In the rows, 128 means zero.
Here are made-up nodes, facts about them, and rows of numbers that follow some of those facts. Name the node behind each unnamed row.

Facts:
α: refers to; Φ: is of sort; Λ: hangs directly under
babrin	α	brefe; baflok	α	drodris; batrak	α	sadrom; beplobak	α	stoskas; beplobak	α	mostil; biputren	α	stigrabam
biputren	α	floveflol; bitor	α	stepekul; brale	α	momi; brale	α	broser; brarovok	α	trudra; brefe	α	trudra
bremi	α	skoflum; bremi	α	grolel; breplon	α	zami; breplon	α	nimom; bresol	α	fidi; brimus	α	zugrol
brimus	α	gimaski; brurabil	α	toder; desen	α	vubin; desen	α	rabisak; dobegrek	α	pasku; dobegrek	α	tepu
droflil	α	trofo; drogral	α	soste; droles	α	trudra; drubror	α	dubal; drubror	α	skoflum; dubal	α	tebal
dubal	α	mostil; feski	α	kida; fidi	α	tiko; fiskis	α	lesun; flemodris	α	mostil; flifak	α	tebal
gizo	α	stepekul; gopluk	α	fidi; gopluk	α	beplobak; graden	α	vestema; graden	α	baflok; gripu	α	gruflis
gripu	α	babrin; gripu	α	drodris; gripu	α	vafo; grize	α	kida; grolel	α	tebal; grolel	α	vafo
groskol	α	kiflun; groskol	α	pogu; gutrebus	α	niras; guzo	α	vestema; kaplir	α	revum; kavul	α	vosuk
kavul	α	baflok; kavul	α	leklik; kegral	α	stoskas; kida	α	tonel; kiflun	α	stoskas; kikar	α	drubror
kikar	α	brarovok; kletrik	α	nabrel; kletrik	α	klefitres; klezum	α	vubin; klezum	α	drodris; klezum	α	grize
kloni	α	drubror; klusken	α	vafo; klusken	α	gripu; kolafur	α	kavul; kora	α	toder; kora	α	bibo
kora	α	momin; leklik	α	pladige; leklik	α	mostil; lurol	α	skadul; momin	α	tuflos; mostil	α	trudra
mukil	α	beplobak; nabrel	α	zugrol; nete	α	mostil; niklanam	α	gilas; niklanam	α	flazovo; niras	α	vafo
niron	α	pasku; pidi	α	klusken; pliskom	α	trudra; plopim	α	mukil; plovel	α	skidru; plusi	α	gidel
plusi	α	neplosim; plusi	α	gripu; pluskil	α	drogral; pluskil	α	mostil; pogu	α	droflil; pogu	α	kloni
poklu	α	fleves; rabisak	α	gimaski; rabisak	α	trudra; raplik	α	siflasam; raplik	α	beplobak; redro	α	groskol
rogete	α	gopluk; roteklom	α	pliskom; roteklom	α	mostil; sadrom	α	bibo; sadrom	α	klate; sekol	α	nitu
siflasam	α	tebal; skado	α	pliskom; skado	α	stavikes; skadul	α	vosuk; skadul	α	leklik; skeguni	α	neplosim
skeguni	α	klate; skifli	α	stavikes; skoflum	α	tebal; skoflum	α	trudra; skoplar	α	plavi; skudras	α	poklu
skudras	α	nodek; soste	α	momin; stabinak	α	tuflos; stebin	α	lubra; stebin	α	skoflum; stebin	α	soste
stebin	α	fidi; stigrabam	α	bibo; stigrabam	α	stebin; stodem	α	gripu; stodem	α	zove; stoskas	α	tepu
tabrik	α	lurol; tepu	α	drodris; tepu	α	pogu; tiko	α	pladige; tonel	α	vosuk; tonel	α	tebal
tozupos	α	flemodris; tuflos	α	pladige; tuplo	α	klefitres; vafo	α	tebal; vaza	α	grolel; vestema	α	drufes
vosuk	α	dubal; zakledrek	α	bremi; zakledrek	α	kida; zove	α	gidel; babrin	Φ	f; baflok	Φ	f
batrak	Φ	g; beplobak	Φ	a; bibo	Φ	g; bitor	Φ	b; brale	Φ	d; brarovok	Φ	h
bremi	Φ	i; breplon	Φ	f; brizin	Φ	f; dobegrek	Φ	b; droflil	Φ	i; droles	Φ	c
drubror	Φ	f; drufes	Φ	f; dubal	Φ	e; feski	Φ	c; fidi	Φ	c; flifak	Φ	a
floveflol	Φ	e; fludos	Φ	a; gidel	Φ	g; gifle	Φ	b; gilas	Φ	b; gizo	Φ	f
gopluk	Φ	e; grabrozon	Φ	g; graden	Φ	e; grese	Φ	h; gripu	Φ	e; grize	Φ	a
groli	Φ	e; gutrebus	Φ	i; guven	Φ	g; guzo	Φ	i; kaplir	Φ	d; kegral	Φ	f
keta	Φ	c; kida	Φ	f; kiflun	Φ	a; klate	Φ	h; klezum	Φ	i; kloni	Φ	b
kogre	Φ	h; leklik	Φ	i; lesun	Φ	d; loni	Φ	f; lubra	Φ	g; maplon	Φ	d
milu	Φ	h; momin	Φ	g; mostil	Φ	i; mugol	Φ	i; mukil	Φ	f; nabrel	Φ	i
neplosim	Φ	h; niklanam	Φ	b; niras	Φ	h; niron	Φ	a; nitu	Φ	h; nodek	Φ	c
nosa	Φ	i; pasku	Φ	i; pladige	Φ	c; plavi	Φ	i; plifil	Φ	b; plipla	Φ	c
plodas	Φ	a; plopim	Φ	c; plovel	Φ	g; plusi	Φ	b; pluskil	Φ	a; poklu	Φ	d
puzun	Φ	a; rabisak	Φ	h; redro	Φ	e; ridu	Φ	b; rigum	Φ	d; rogete	Φ	d
roteklom	Φ	d; skarotrok	Φ	e; skidru	Φ	a; skifli	Φ	h; skimo	Φ	b; skoflum	Φ	g
skoplar	Φ	c; skovuvar	Φ	g; soste	Φ	d; stavikes	Φ	a; stebin	Φ	e; stigrabam	Φ	f
stodem	Φ	b; stoful	Φ	e; stoskas	Φ	g; teflodrum	Φ	b; tisku	Φ	h; tonel	Φ	f
tozupos	Φ	a; trustubur	Φ	e; tudram	Φ	d; vafo	Φ	d; vestema	Φ	b; vosuk	Φ	b
vubin	Φ	d; zakledrek	Φ	b; zastul	Φ	c; zeflur	Φ	b; zeskir	Φ	b; zote	Φ	g
zove	Φ	c; babrin	Λ	nimom; baflok	Λ	kikar; batrak	Λ	sadrom; beplobak	Λ	drogral; bestim	Λ	klestoru
bibo	Λ	skeguni; biputren	Λ	drodris; bitor	Λ	stepekul; brale	Λ	tribu; brarovok	Λ	skado; brefe	Λ	gruflis
bremi	Λ	gimaski; breplon	Λ	skudras; bresol	Λ	skado; brimus	Λ	kolafur; brizin	Λ	tuflos; broser	Λ	kolafur
brurabil	Λ	pidi; dobegrek	Λ	tuflos; dreker	Λ	vaza; droflil	Λ	biputren; drogral	Λ	kolafur; droles	Λ	kikar
drubror	Λ	datu; drufes	Λ	brefe; dubal	Λ	zugrol; feski	Λ	gimaski; fidi	Λ	pidi; fiskis	Λ	grolel
flazovo	Λ	nimom; flemodris	Λ	zugrol; flesedrer	Λ	nipupus; fleves	Λ	desen; flifak	Λ	tribu; floveflol	Λ	fleves
fludos	Λ	sekol; fudri	Λ	pinopo; gidel	Λ	drodris; gifle	Λ	bestim; gilas	Λ	tribu; gizo	Λ	votanel
gopluk	Λ	brefe; grabrozon	Λ	kelum; graden	Λ	klestoru; grese	Λ	vaza; gripu	Λ	datu; grivem	Λ	kavul
grize	Λ	raplik; groli	Λ	sekol; gutrebus	Λ	zami; guven	Λ	kikar; guzo	Λ	brefe; kaplir	Λ	desen
kavul	Λ	desen; kegral	Λ	vozol; keta	Λ	flesedrer; kida	Λ	pidi; kiflun	Λ	tuflos; klate	Λ	gimaski
klefitres	Λ	sekol; kletrik	Λ	tribu; klezum	Λ	datu; kloni	Λ	repek; klusken	Λ	grolel; kogre	Λ	kelum
kora	Λ	skado; leklik	Λ	vaza; lesun	Λ	broser; loni	Λ	vaza; lubra	Λ	flazovo; lurol	Λ	klestoru
maplon	Λ	klestoru; milu	Λ	raplik; momi	Λ	votanel; momin	Λ	tribu; mostil	Λ	grolel; mugol	Λ	stabinak
mukil	Λ	sekol; nabrel	Λ	repek; neplosim	Λ	pogu; nete	Λ	stepekul; niklanam	Λ	groskol; niras	Λ	broser
niron	Λ	vaza; nitu	Λ	fleves; nodek	Λ	raplik; nosa	Λ	kikar; pasku	Λ	flazovo; pidi	Λ	kolafur
pigir	Λ	tribu; pladige	Λ	plilon; plavi	Λ	plilon; plifil	Λ	skudras; plilon	Λ	pinam; plipla	Λ	stepekul
pliskom	Λ	kikar; plodas	Λ	fudri; plopim	Λ	flazovo; plovel	Λ	toder; plusi	Λ	kletrik; pluskil	Λ	skado
poklu	Λ	raplik; puzun	Λ	sadrom; rabisak	Λ	bestim; raplik	Λ	nipupus; redro	Λ	kavul; revum	Λ	drodris
ridu	Λ	skado; rigum	Λ	flazovo; rogete	Λ	trube; roteklom	Λ	trilir; sadrom	Λ	pinam; sekol	Λ	tribu
siflasam	Λ	toder; skadul	Λ	grolel; skarotrok	Λ	plilon; skeguni	Λ	nimom; skidru	Λ	fleves; skifli	Λ	votanel
skimo	Λ	zami; skoflum	Λ	brefe; skoplar	Λ	stabinak; skovuvar	Λ	vaza; skudras	Λ	kelum; soste	Λ	zami
stabinak	Λ	klestoru; stavikes	Λ	kletrik; stebin	Λ	raplik; stepekul	Λ	klestoru; stigrabam	Λ	bestim; stodem	Λ	raplik
stoful	Λ	pinam; stoskas	Λ	stepekul; tabrik	Λ	vozol; tebal	Λ	brefe; teflodrum	Λ	revum; tepu	Λ	trilir
tiko	Λ	sadrom; tisku	Λ	stabinak; tonel	Λ	plilon; tozupos	Λ	kavul; trafik	Λ	datu; trilir	Λ	tuflos
trofo	Λ	pigir; trube	Λ	stopluk; trudra	Λ	flazovo; trustubur	Λ	skado; tudram	Λ	bestim; tuplo	Λ	skado
vafo	Λ	fudri; vaza	Λ	stopluk; velem	Λ	repek; vestema	Λ	kelum; vosuk	Λ	sekol; votanel	Λ	tafes
vubin	Λ	skado; zakledrek	Λ	pogu; zami	Λ	datu; zastul	Λ	vaza; zeflur	Λ	broser; zeskir	Λ	kikar
zote	Λ	pogu; zove	Λ	broser; zugrol	Λ	nipupus

Some nodes and their rows:
[148 125 104 119 109 141 118 147 146 129 148 114  89 100 100 139 167 114
  89 122 136 121 119 115 135  97 147  75  73] -> dreker
[142 120 129 128 117 137 141 127 135 127 156 125 125 139 139 130 140 115
 119 122 142 133 127 128 138 118 134 116  92] -> velem
[128 141  89 127 144 126 123 138 138 131 125 145 106 188  98 148 137 121
 140 147 111 183  79 160 126 126 147 130 125] -> tepu
[126 193 110 133 176 112 108 127 140 123  74 122 108 170  61 194  69 117
 164 140 120 109  79 161 127 165  83 126 192] -> drodris
[104 150 143 150 133 123 141 110  98 152 149  99 181 169 138 187  69 113
 112 127 144  83 151 137 139 151  40 133 206] -> zugrol
[138 110  88 119 115 148 125 147 146 122 119  87  89  79 114 127 169 109
  84 127 129 112 110  98 145  93 153  86  87] -> loni
[125 126 180 138 162  97 125 104 145  77 129 101 109 170  99 119  38 152
 103 127 109  83 127 101 112 141  88 141 124] -> klestoru
[128 103 121 118 101 125 137 128 123 126 123 108 100 133 147 138 135 130
 107 134 129 147 126 137 136 100 163 139 100] -> guzo
[110  95 151 150 120 156 169 147 107 169 112 160 128 153 193 192 107 197
 122 128 145 165  98 162 140 126 192 133 160] -> stodem
[144 165 162 110 139 118 126 126 136 113 101 155 146  94  98 140  57 101
 111 111 141  78 109 120 137 177 109 126 183] -> toder
[127 106  79 111 135 141  79 143 110 156 120 159 141  77  80  70 186 113
  88 134 106 130 136 119 127 135 168  87 162] -> leklik
[141 118 125 129 110 136 143 126 133 125 155 125 122 139 139 137 139 111
 117 125 144 132 130 129 141 119 138 120  89] -> grivem
[106 113  98 141 151 150  91 139 100 161 123 159 146 110 140 125 163 131
 181 120 124 140 150 134 120 164 124 115 117] -> skoflum
[160  85 154 153 126 119 143  90 119  90 139  94 113 152 120  55 120 135
 121 130 105 136 114 134 128 140 132 137  75] -> plipla
[112 115 122 124 121 130 115 136 121 139 150 164 135 119 136 108 152 139
 130 131 120 151 140 121 122 127 147 131 119] -> tabrik
[140  97 141 125 148 167 160 148 107 128 136 118 123 155 147 153 139 134
  90 127 157 111 108 135 134 109 167 111 108] -> plifil
[127 153 103 156 114 133 119 115 148 163  95 152 125  97 133 123 174 151
 215 102 126 153 129 141 123 123 122  95  85] -> niras

Rows to name:
No name comes twice in this set of rows, the named rows included.
[153 152 112 102 157 139 142 138 135 106 137 127 126 182 123 140 161  79
 164 139 141 147 109 165 125 115 132 163  84]  trofo
[126  89 129 144 163 132 115 115 115 116 146 163 146 144 118  61 124 132
 142 128 101 154 123 121 124 164 132 127 100]  lurol
[144 114 147 111  92 128 131 133 137 127 148 172 134  88 141 106 131 130
  94 112 137 143 127 117 140 136 172 116 121]  brurabil
[127 110 122 155 130 112 152 121 174  81 131 115 118 151 123  58 122 160
 135 143  79 193  80 106 124  98 139 151 109]  graden
[159 130 130 138  95 131 132 120 132 137 107 123  90  90 127 129 146 141
 152 123 134 148 104 157 135 143 159 109 114]  zove
[114 128 110 146 142 142 106 138 117 151 113 159 119 108 138 136 152 157
 199 121 127 146 134 135 122 152 134 111 104]  siflasam
[106 145 125 125 135 128 109 137 136 139 105 161 134  92 164 116 180 143
 242 128 125 161 173 127  97 128 137 161  66]  flifak
[103  81 126 146 169 127 101 109 108 120 164 159 152 170 112  45 141 154
 127 145  81 159 143 109 105 150 127 136 105]  nete
[127 106 128 131 108 136 135 130 126 134 170 120 122 143 152 124 153 125
 111 132 138 134 157 118 125  98 129 121  90]  tuplo
[137 136 136 152  65 122 177  94 132 162 152 141 182 161 178 142 132 117
 143  96 144 167 115 162 150 113 111 123 121]  milu

Now the same nodes, written a new way:
Known rows:
[143 140 131 127 108 136 140 152 138 132 131 147  99 150 134 131 138 119
 124 128 133 122 153 115 116 131 123 129 125 127] -> gopluk
[130 161 124 103 103 130 144 151 129 123 132 138 109 148 140 122 140 119
 119 126 139 126 144 115 118 138 120 126 135 120] -> zove
[109 171  96 110 142 136 160 153 148 131 125 138 101 154 132 147 126 129
 131 157 108 135 142 137 119 116 126 115 120 119] -> rogete
[116 174 103 114 121 143 154 155 155 124 117 139 111 147 137 135 118 128
 127 147  98 128 136 130 113 117 118 120 118 120] -> soste
[113 164 117  87 137 122 139 143 133 138 127 132 106 139 136 130 138 131
 136 135 130 141 151 111 113 120 130  95 125 118] -> niron
[145 128  96 138 159 119 147 175 143 135 143 110 110 154  94 138 145 156
 148 152 119 127 153 141 130 107 146 120 117 127] -> raplik
[123 159 116  95 120 125 132 144 138 129 121 129 118 131 135 119 132 133
 131 127 118 134 143 105 109 120 125 100 122 121] -> kiflun
[124 161 114  93 123 125 140 150 134 131 125 127 115 135 133 119 131 134
 131 127 119 133 147 108 106 120 130  99 125 114] -> beplobak
[117 159 122 104 119 145 141 141 138 118 126 122 112 143 143 120 135 106
 127 113 136 129 150 129 109 139 130 122 120 121] -> niras
[130 159 119  92 112 119 130 152 129 129 131 140 114 135 134 122 137 130
 124 135 123 132 137 104 110 123 125 111 134 118] -> tonel
[118 161 105 111 123 133 148 146 147 110 143 124 122 162 126 128 153 119
 131 151 152 127 142 141 150 136 105 147 132 132] -> klezum
[144 122  87 147 113 122 141 155 131 121 121 109 122 129 105 126 120 142
 119 133 101 118 114 137 121 129 145 130 121 134] -> gruflis
[135 131 133 120 116 141 126 139 137 127 127 117 114 137 134 112 144 111
 136  97 146 126 158 117 112 136 133 120 117 129] -> grabrozon
[143 126  88 141 135 117 155 166 123 126 131 105 110 141  99 135 130 142
 125 136 112 124 129 143 120 128 157 125 127 124] -> tribu
[110 193 128 152 121  95 175 164 138 143  55 104 150 115 152 153  98  94
  57  81 114 119 160 152  89  34  69 151 202 101] -> lesun
[135 135 132 116 118 138 134 143 130 126 128 115 110 141 134 113 143 111
 132  94 149 127 160 119 107 142 140 117 120 123] -> skovuvar
[127 161 105 122 106 134 150 153 144 102 137 119 132 156 125 116 146 122
 126 144 139 120 133 139 143 137 108 152 135 131] -> nosa

Rows to name:
No name comes twice in this set of rows, the named rows included.
[151 143 130 132  88 138 141 160 137 125 127 140 107 145 135 118 131 119
 118 117 122 114 146 112 106 135 126 132 127 123]  floveflol
[120 165 114  83 110 116 145 148 112 129 129 142 102 134 140 130 131 118
 112 129 130 135 129 110 107 139 136 108 143 111]  mukil
[144 127  88 164  97 108 141 158 124  98 115 114 129 121 108 109 104 141
 103 101  99 116 124 146 102 107 131 135 142 120]  flazovo
[110 164 121 110 122 115 126 141 141 116 118 140 122 125 140 113 122 123
 125 103 120 138 158 125  95  92 109 107 140 109]  niklanam
[108 173 104 108 136 142 150 146 157 130 121 145 104 150 138 147 126 125
 132 158 108 137 144 131 121 112 114 119 117 121]  roteklom
[171 137 162  82 144 151 150 137 147 178  89  67 129 136 153 159 159  87
 127 144 164  96 148  86 130 141 144 131 103 152]  plovel
[123 158 122  91 129 117 124 145 137 137 134 146 110 139 133 131 144 128
 133 148 131 138 144 106 121 117 119 108 134 123]  kegral
[174 168 142  69 116 139 166 158 142 168  77  69 149 123 154 145 127 109
 108 153 114  89 121  72 110 127 141 118 106 135]  skidru
[114 159 138 155 152  84 151 150 137 159  72 102 143 119 137 165 129  95
  77  90 151 130 175 151 116  34  68 154 203 119]  fiskis
[140 133 130 115 127 136 140 153 126 127 135 107 107 145 128 114 146 118
 134  97 149 124 165 125 104 141 149 117 119 120]  momin
[154 116  93 128 132 114 144 138 137 108 123 115 111 135 115 139 112 136
 132 158 123 115 122 135 128 124 148 126 109 138]  skudras

The same nodes again, as new rows of numbers:
Known rows:
[153 120 156 147 147 185 165 155 132 101 167 139 113] -> neplosim
[120 111 154 148 156 177 120 136 149 124 117 114 132] -> skeguni
[163  74 143 112 128 154 164 170 119 127 145  83 116] -> brarovok
[121 106 150 143 151 176 121 138 146 125 112 111 132] -> kikar
[120 104 155 140 162 170 140 156 153  98 154 128  86] -> kiflun
[123 120 152 151 156 185 126 126 126 108 132 120 154] -> fudri
[107 124 149 100 118 205 156 138 148  76 146 176  74] -> skoplar
[139 123 189 153 159 170 140 148 111 100 147 121 104] -> zeflur
[125 129 192 144 152 185 154 122 131 112 207  79  73] -> zastul
[128 120 155 151 142 186 144 144 127  89 173 120 111] -> momi
[151 118 191 157 177 192 145 139 119  98 189  73  43] -> loni
[163 108 194 127 180 126 128  93 154  93 198  95  35] -> leklik
[126 118 161 142 149 177 130 163 139 110 154 114  72] -> guzo
[133 114 150 142 154 195 104 153 127 102 154 129 171] -> nipupus
[124 121 154 152 155 184 125 127 126 108 132 119 152] -> tafes
[126 120 153 151 155 186 127 127 127 106 135 119 149] -> datu
[110 129 113 177 125 162 184 153 115  88 159 129  97] -> trofo

Name these rows:
No name comes twice in this set of rows, the named rows included.
[122 119 159 143 148 182 132 167 140 111 148 114  74]  klezum
[135  73 140 117 136 153 128 146 115 135 110  61 152]  brefe
[124 107 150 141 153 170 121 135 144 121 118 112 133]  skado
[140 106 136 142 140 232 130 136 116 181 180 150  84]  vafo
[107 132 104 183 122 156 193 154 112  87 155 131  94]  klefitres
[114 114 154 147 144 178 136 165 162 109 144 116  80]  tepu
[104 124 112 178 138 165 191 162 106  88 157 132 102]  stavikes
[117 107 151 155 132 199 131 156 151 131 154 124  80]  klusken
[128 113 148 113 139 217 147 164 143  64 121 171  41]  stigrabam
[127 100 154 141 160 172 139 148 142 100 163 122  96]  tozupos
[120 111 157 147 159 175 115 125 150 129 109 114 134]  kolafur
[148 108 160 153 147 197 146 146 155 152 142 130  95]  niras
[131 111 157 142 152 162 133 143 159  98 164 121  80]  tiko

